Here is a tiny trained network, its code and every weight. The questions are about switching its units off for an input and a target symbol, where a switched-off unit gives its printed mean instead of its output.

import numpy as np


def w(rows, s, z=0):
    codes = np.array(rows[::2]) - 128.0
    scale = np.full(codes.shape[1], s)
    scale[-1] = z or s
    return codes * scale


def f(y):
    return np.maximum(y, 0)


def softmax(a):
    e = np.exp(a - a.max(-1, keepdims=True))
    return e / e.sum(-1, keepdims=True)


def log_softmax(a):
    a = a - a.max(-1, keepdims=True)
    return a - np.log(np.exp(a).sum(-1, keepdims=True))


def net(x, mask):
    ids = ['αβγδημπστφψω'.index(c) for c in x.split()]
    T = len(ids)
    res = E[ids] + P[:T]
    r = res
    for j in range(2):
        rows = slice(2 * j, 2 * j + 2)
        q, k, v = (r @ M[0][rows].T for M in (Q, K, V))
        z = softmax(np.where(np.tri(T) > 0, q @ k.T / 2**0.5, -1e9)) @ v
        o = O[0][rows]
        res = res + np.where(mask[j], z, o[:, -1]) @ o[:, :-1]
    y = f(res @ A[0][:, :-1].T + A[0][:, -1])
    res = res + np.where(mask[2:10], y, B[0][:, -1]) @ B[0][:, :-1]
    return log_softmax(res[-1] @ U[:, :-1].T + U[:, -1])


Q, K, V, O, A, B = {}, {}, {}, {}, {}, {}
E = w([
[168,2,11,132,120],'α',
[142,140,61,66,119],'β',
[67,40,142,214,116],'γ',
[178,51,66,126,88],'δ',
[81,113,92,133,148],'η',
[56,114,51,116,183],'μ',
[45,191,182,170,93],'π',
[181,176,159,210,25],'σ',
[110,70,120,146,209],'τ',
[58,201,137,75,71],'φ',
[20,72,129,2,171],'ψ',
[206,63,60,193,232],'ω',
],0.014)
P = w([
[100,51,8,181,67],'0',
[140,87,72,140,212],'1',
[134,77,59,135,187],'2',
[132,123,116,175,174],'3',
[116,117,88,157,141],'4',
[131,116,75,169,145],'5',
],0.012)
Q[0] = w([
[192,102,243,39,74],'h0',
[39,92,1,224,82],'h0',
[203,88,209,134,153],'h1',
[77,118,21,224,210],'h1',
],0.0068)
K[0] = w([
[206,93,212,64,254],'h0',
[149,96,60,142,59],'h0',
[121,224,121,71,178],'h1',
[21,50,32,160,7],'h1',
],0.0086)
V[0] = w([
[62,205,109,94,45],'h0',
[157,211,48,65,144],'h0',
[29,187,76,148,254],'h1',
[106,182,118,141,80],'h1',
],0.0094)
O[0] = w([
[119,128,142,68,16,120],'h0',
[190,201,33,84,100,85],'h0',
[6,193,121,127,119,252],'h1',
[101,150,121,162,62,108],'h1',
],0.012,0.004)
A[0] = w([
[96,90,198,177,165,143],'n0',
[2,139,88,117,225,61],'n1',
[26,57,90,100,175,50],'n2',
[196,158,157,144,78,49],'n3',
[165,71,180,94,106,61],'n4',
[53,171,246,48,112,253],'n5',
[104,71,159,30,184,106],'n6',
[207,200,117,223,119,85],'n7',
],0.009,0.0049)
B[0] = w([
[173,136,94,106,95,169],'n0',
[159,157,150,120,133,249],'n1',
[118,184,170,168,137,220],'n2',
[55,171,125,161,145,130],'n3',
[141,204,137,151,51,134],'n4',
[133,80,113,126,144,182],'n5',
[144,126,247,46,80,157],'n6',
[106,143,126,99,90,137],'n7',
],0.011,0.019)
U = w([
[149,52,124,142,192,193],'α',
[199,195,32,11,93,166],'β',
[152,86,213,187,87,92],'γ',
[208,107,116,108,98,172],'δ',
[88,135,113,130,135,127],'η',
[62,203,74,108,147,157],'μ',
[2,16,139,129,128,253],'π',
[210,145,154,135,16,108],'σ',
[165,168,153,146,153,98],'τ',
[116,141,93,33,36,100],'φ',
[93,126,207,39,103,35],'ψ',
[219,201,98,138,170,20],'ω',
],0.0056,0.0047)

Each question gives the input, a string of symbols that net reads in full, and the target symbol t.
The units are the heads (2 rows each of Q, K, V and O) and the neurons (one row each of A and B). Each row of codes is followed by its name. A weight is (code - 128) times the scale printed after its matrix; where a second scale follows, it is the last column's (O, A, B and U).
mask holds one flag per unit, heads first, then neurons. A switched-off unit (its flag False) gives its mean, the last column of its rows in O or B, instead of its output. The means were averaged over made-up inputs and are rounded, as every weight is.
A unit's drop is (log p(t) with every unit on - log p(t) with that unit switched off) / (log p(t) with every unit on - log p(t) with every unit switched off).
The circuit of an input: a set's keep is (log p(t) with only the set's units on - log p(t) with every unit switched off) / (log p(t) with every unit on - log p(t) with every unit switched off). Starting from all 10 units, units are removed one at a time, each time the one whose removal leaves the highest keep (on an exact tie, the one counted first), for as long as the keep stays at least 0.8.
units of the circuit, in order: the units of the circuit, biggest drop first
unit that matters most: the unit with the biggest drop
top k neurons: the k neurons with the biggest drops, biggest first
heads that matter: for each layer, one digit per head in row order, 1 if its drop is at least 0.15 and else 0, layers parted by /
input γ φ τ α, target γ: heads that matter -> 10
input β ψ μ β, target β: heads that matter -> 10
input μ σ η τ, target μ: units of the circuit, in order -> (h1)
input σ σ α, target σ: heads that matter -> 11
input σ ω η μ ω, target σ: heads that matter -> 11
input β σ β ω, target β: heads that matter -> 10
input η σ μ α β ψ, target ψ: heads that matter -> 00
input α μ σ α ω γ, target α: heads that matter -> 11
input α ψ σ ω τ α, target α: heads that matter -> 11
input π σ τ, target π: heads that matter -> 11
input μ μ β τ γ, target μ: units of the circuit, in order -> (h1, h0)
input ω γ β, target ω: heads that matter -> 10
input π η π, target π: heads that matter -> 10
input γ δ μ η, target γ: units of the circuit, in order -> (h0, n2)
input π η α, target π: unit that matters most -> n1
input α μ μ α δ, target α: top 2 neurons -> (n1, n2)
input π α μ, target π: top 2 neurons -> (n0, n5)
input α ω η, target α: units of the circuit, in order -> (h1, h0)
input μ η σ β, target μ: heads that matter -> 01
input ω μ μ, target ω: units of the circuit, in order -> (h0, n1)
input π π μ σ φ, target π: heads that matter -> 10
input σ ψ ψ τ, target σ: units of the circuit, in order -> (h1, h0, n4)
input β α α, target β: top 2 neurons -> (n2, n5)
input α η β, target α: heads that matter -> 11
input φ φ μ β μ φ, target φ: units of the circuit, in order -> (h0, h1)
input φ δ φ η φ, target φ: units of the circuit, in order -> (h0)
input φ ω σ μ, target φ: units of the circuit, in order -> (h0)
